Below are the code and all the weights of a small trained network. Each question names an input and a target symbol and asks about switching units off, where a switched-off unit gives its printed mean instead of its output.

import numpy as np


def w(rows, s, z=0):
    codes = np.array(rows[::2]) - 128.0
    scale = np.full(codes.shape[1], s)
    scale[-1] = z or s
    return codes * scale


def norm(h):
    return h / np.sqrt((h * h).mean(-1, keepdims=True) + 1e-5)


def f(y):
    return np.maximum(y, 0)


def softmax(a):
    e = np.exp(a - a.max(-1, keepdims=True))
    return e / e.sum(-1, keepdims=True)


def log_softmax(a):
    a = a - a.max(-1, keepdims=True)
    return a - np.log(np.exp(a).sum(-1, keepdims=True))


def net(x, mask):
    ids = ['ΞΣβεζθμτψω'.index(c) for c in x.split()]
    T = len(ids)
    res = E[ids] + P[:T]
    u = 0
    for l in range(2):
        q, k, v = (norm(res) @ M[l].T for M in (Q, K, V))
        z = softmax(np.where(np.tri(T) > 0, q @ k.T / 3**0.5, -1e9)) @ v
        res = res + np.where(mask[u], z, O[l][:, -1]) @ O[l][:, :-1]
        u += 1
        y = f(norm(res) @ A[l][:, :-1].T + A[l][:, -1])
        res = res + np.where(mask[u : u + 8], y, B[l][:, -1]) @ B[l][:, :-1]
        u += 8
    return log_softmax(norm(res)[-1] @ U[:, :-1].T + U[:, -1])


Q, K, V, O, A, B = {}, {}, {}, {}, {}, {}
E = w([
[142,166,106,122,59,180,97,105,78],'Ξ',
[83,114,168,200,107,70,132,123,182],'Σ',
[214,49,99,102,98,45,148,46,166],'β',
[174,184,159,136,72,140,31,105,113],'ε',
[74,141,127,81,91,87,163,34,158],'ζ',
[142,88,101,114,172,7,212,73,132],'θ',
[162,217,134,99,54,149,86,101,148],'μ',
[213,72,107,135,107,193,158,175,231],'τ',
[131,88,82,169,162,201,120,90,157],'ψ',
[95,153,155,156,106,112,26,135,73],'ω',
],0.014)
P = w([
[141,139,255,108,208,145,148,102,36],'0',
[101,58,94,62,54,185,10,156,103],'1',
[100,55,88,97,72,151,28,151,63],'2',
[116,88,80,100,93,137,32,141,86],'3',
[126,119,103,103,105,112,27,137,114],'4',
[138,136,98,105,115,101,41,128,124],'5',
[146,155,96,95,117,100,53,128,130],'6',
[159,174,99,100,123,88,61,126,136],'7',
[162,189,99,100,129,92,73,126,135],'8',
[178,210,92,97,147,93,80,121,141],'9',
[178,228,80,91,157,84,89,120,144],'10',
[186,248,56,81,176,81,99,120,134],'11',
],0.0063)
Q[0] = w([
[101,114,129,105,163,84,72,1,108],'L0H0',
[149,44,116,136,204,167,190,87,135],'L0H0',
[135,38,129,149,157,29,215,49,141],'L0H0',
],0.0071)
K[0] = w([
[84,142,135,188,135,151,128,1,110],'L0H0',
[98,109,35,89,147,158,67,145,146],'L0H0',
[60,151,62,140,25,89,95,159,172],'L0H0',
],0.0083)
V[0] = w([
[71,102,155,210,159,253,168,171,158],'L0H0',
[92,125,189,127,32,107,80,121,139],'L0H0',
[109,179,91,147,171,150,95,117,59],'L0H0',
],0.0052)
O[0] = w([
[157,177,109,164,110,35,211,68,71,52],'L0H0',
[108,127,39,118,194,187,168,123,198,255],'L0H0',
[133,37,175,160,66,101,193,253,222,188],'L0H0',
],0.0077,0.0044)
A[0] = w([
[150,165,164,19,84,157,100,122,107,133],'L0N0',
[141,97,254,167,164,142,177,97,125,63],'L0N1',
[142,125,103,73,57,134,124,96,155,176],'L0N2',
[202,147,121,168,122,76,164,114,160,212],'L0N3',
[217,61,130,106,115,65,88,57,159,150],'L0N4',
[104,109,93,133,58,128,116,165,44,154],'L0N5',
[129,144,124,80,150,70,172,88,72,251],'L0N6',
[166,151,145,183,95,44,42,189,99,144],'L0N7',
],0.008,0.0022)
B[0] = w([
[103,165,126,201,117,57,117,149,64,211],'L0N0',
[161,81,134,74,189,91,125,109,250,140],'L0N1',
[91,55,142,142,122,88,148,105,113,200],'L0N2',
[67,185,103,91,122,180,145,173,45,159],'L0N3',
[77,134,90,184,167,220,184,159,152,181],'L0N4',
[147,225,174,145,124,122,203,147,179,186],'L0N5',
[158,15,136,127,1,152,71,129,176,152],'L0N6',
[141,117,62,111,41,141,200,108,106,255],'L0N7',
],0.0075,0.0076)
Q[1] = w([
[105,136,108,171,166,246,165,131,132],'L1H0',
[99,198,100,119,148,89,64,99,123],'L1H0',
[113,164,123,138,28,116,88,141,96],'L1H0',
],0.013)
K[1] = w([
[159,188,81,126,194,155,156,187,105],'L1H0',
[119,152,171,124,160,138,127,55,154],'L1H0',
[179,109,250,129,129,131,82,116,107],'L1H0',
],0.012)
V[1] = w([
[163,202,123,143,190,92,63,105,107],'L1H0',
[226,112,162,205,118,157,105,180,159],'L1H0',
[89,211,134,154,254,103,195,155,180],'L1H0',
],0.0084)
O[1] = w([
[190,188,196,195,91,101,67,130,133,2],'L1H0',
[235,44,203,129,185,51,38,157,115,215],'L1H0',
[133,139,129,72,10,188,125,153,109,75],'L1H0',
],0.012,0.0079)
A[1] = w([
[132,1,129,51,212,125,131,76,230,5],'L1N0',
[136,113,110,42,119,117,180,147,157,121],'L1N1',
[140,30,119,83,93,151,116,155,220,130],'L1N2',
[72,199,132,102,63,174,202,80,85,209],'L1N3',
[129,54,92,77,192,137,145,178,147,23],'L1N4',
[219,133,219,162,70,132,113,202,128,41],'L1N5',
[159,95,116,148,161,85,85,129,66,115],'L1N6',
[147,195,191,165,150,172,33,164,169,105],'L1N7',
],0.011,0.0025)
B[1] = w([
[129,55,200,104,4,80,147,33,199,251],'L1N0',
[128,117,102,171,142,159,72,98,80,189],'L1N1',
[66,137,37,136,178,32,157,84,165,221],'L1N2',
[199,126,158,116,180,167,121,137,140,170],'L1N3',
[107,153,172,137,109,138,121,90,191,231],'L1N4',
[110,192,108,143,136,113,225,194,201,164],'L1N5',
[105,164,176,59,130,150,132,162,141,177],'L1N6',
[98,19,113,158,108,183,121,79,51,153],'L1N7',
],0.011,0.016)
U = w([
[131,85,124,106,46,101,133,37,180,165],'Ξ',
[88,117,63,150,254,170,147,119,175,85],'Σ',
[214,170,141,59,60,199,123,117,146,254],'β',
[143,231,130,171,130,74,124,71,103,116],'ε',
[169,76,102,99,134,83,222,113,37,27],'ζ',
[194,75,159,143,190,85,109,171,149,180],'θ',
[168,201,92,78,94,70,219,189,184,31],'μ',
[70,163,158,21,118,111,119,163,90,128],'τ',
[100,130,141,207,34,164,156,157,110,66],'ψ',
[87,98,111,156,118,139,43,105,58,77],'ω',
],0.008,0.0022)

Each question gives the input, a string of symbols that net reads in full, and the target symbol t.
The units are the heads (3 rows each of Q, K, V and O) and the neurons (one row each of A and B). Each row of codes is followed by its name. A weight is (code - 128) times the scale printed after its matrix; where a second scale follows, it is the last column's (O, A, B and U).
mask holds one flag per unit, layer by layer, with each layer's heads first. A switched-off unit (its flag False) gives its mean, the last column of its rows in O or B, instead of its output. The means were averaged over made-up inputs and are rounded, as every weight is.
A unit's drop is (log p(t) with every unit on - log p(t) with that unit switched off) / (log p(t) with every unit on - log p(t) with every unit switched off).
The circuit of an input: a set's keep is (log p(t) with only the set's units on - log p(t) with every unit switched off) / (log p(t) with every unit on - log p(t) with every unit switched off). Starting from the 12 units with the biggest drops (on a tie, the unit counted first), units are removed one at a time, each time the one whose removal leaves the highest keep (on an exact tie, the one counted first), for as long as the keep stays at least 0.8.
units of the circuit, in order: the units of the circuit, biggest drop first
most important unit: the unit with the biggest drop
top k neurons: the k neurons with the biggest drops, biggest first
k most important neurons of layer l: the k neurons of layer l with the biggest drops, biggest first
input θ ω ε, target τ: top neuron : L0N7
input θ ω ε ω ω ψ ε ε, target τ: units of the circuit, in order : L0H0, L0N0, L1N6, L1N0
input ψ Σ ω ω μ ω θ Ξ ζ Σ, target Σ: units of the circuit, in order : L1H0, L1N0, L0H0
input τ ω Ξ Σ ψ ω μ, target ε: units of the circuit, in order : L0H0, L1N0
input θ τ ζ Σ τ ω ω ω Ξ, target τ: 2 most important neurons of layer 0 : L0N6, L0N7
input μ ζ Σ μ μ ζ, target Σ: units of the circuit, in order : L1H0, L1N0, L0N7, L1N3
input β ω Ξ ε ε, target ω: 2 most important neurons of layer 1 : L1N7, L1N0
input ω τ ε ψ θ Σ ψ ε τ, target Σ: top 3 neurons : L0N3, L1N0, L0N5
input μ τ ω ε ε, target ψ: 3 most important neurons of layer 1 : L1N7, L1N5, L1N0
input Ξ ψ ω ω, target μ: top 4 neurons : L0N7, L1N5, L0N5, L1N0
input θ ω Ξ, target τ: top 2 neurons : L0N1, L0N7
input ω Ξ ε μ ω ω Σ Σ ω τ ψ Σ, target β: 2 most important neurons of layer 1 : L1N3, L1N0
input μ Ξ ε ω ζ μ, target ψ: top 4 neurons : L0N7, L0N0, L1N7, L1N5
input μ Σ μ, target ψ: 2 most important neurons of layer 0 : L0N0, L0N7
input μ ω Ξ μ ψ Ξ ω ω ω ω ω ψ, target Σ: top neuron : L1N0
input ω ε ε Ξ μ ψ ψ, target Σ: top 3 neurons : L0N3, L0N4, L1N0
input ω ω ε ω ε τ θ ψ μ τ, target Σ: 2 most important neurons of layer 0 : L0N3, L0N4
input ω Σ ω ω ω ω ψ ω ζ ψ ψ, target β: top 2 neurons : L0N3, L0N6
input Σ ψ ω ψ Ξ, target β: 3 most important neurons of layer 1 : L1N3, L1N2, L1N0
input μ Σ Ξ, target ψ: top 2 neurons : L1N7, L0N7
input β ε Ξ, target ω: most important unit : L0H0
input ω Σ ζ Σ, target Σ: 3 most important neurons of layer 0 : L0N7, L0N6, L0N5
input Σ ω μ β ζ Σ μ ω ζ, target Σ: top 4 neurons : L1N0, L0N6, L1N3, L0N7
input μ ω ω ε ω ψ μ ε, target ψ: top 3 neurons : L0N7, L1N7, L0N0
input μ ω ω ε ω Σ ε ψ τ ζ ε ω, target ψ: top 4 neurons : L0N7, L1N7, L0N0, L1N5
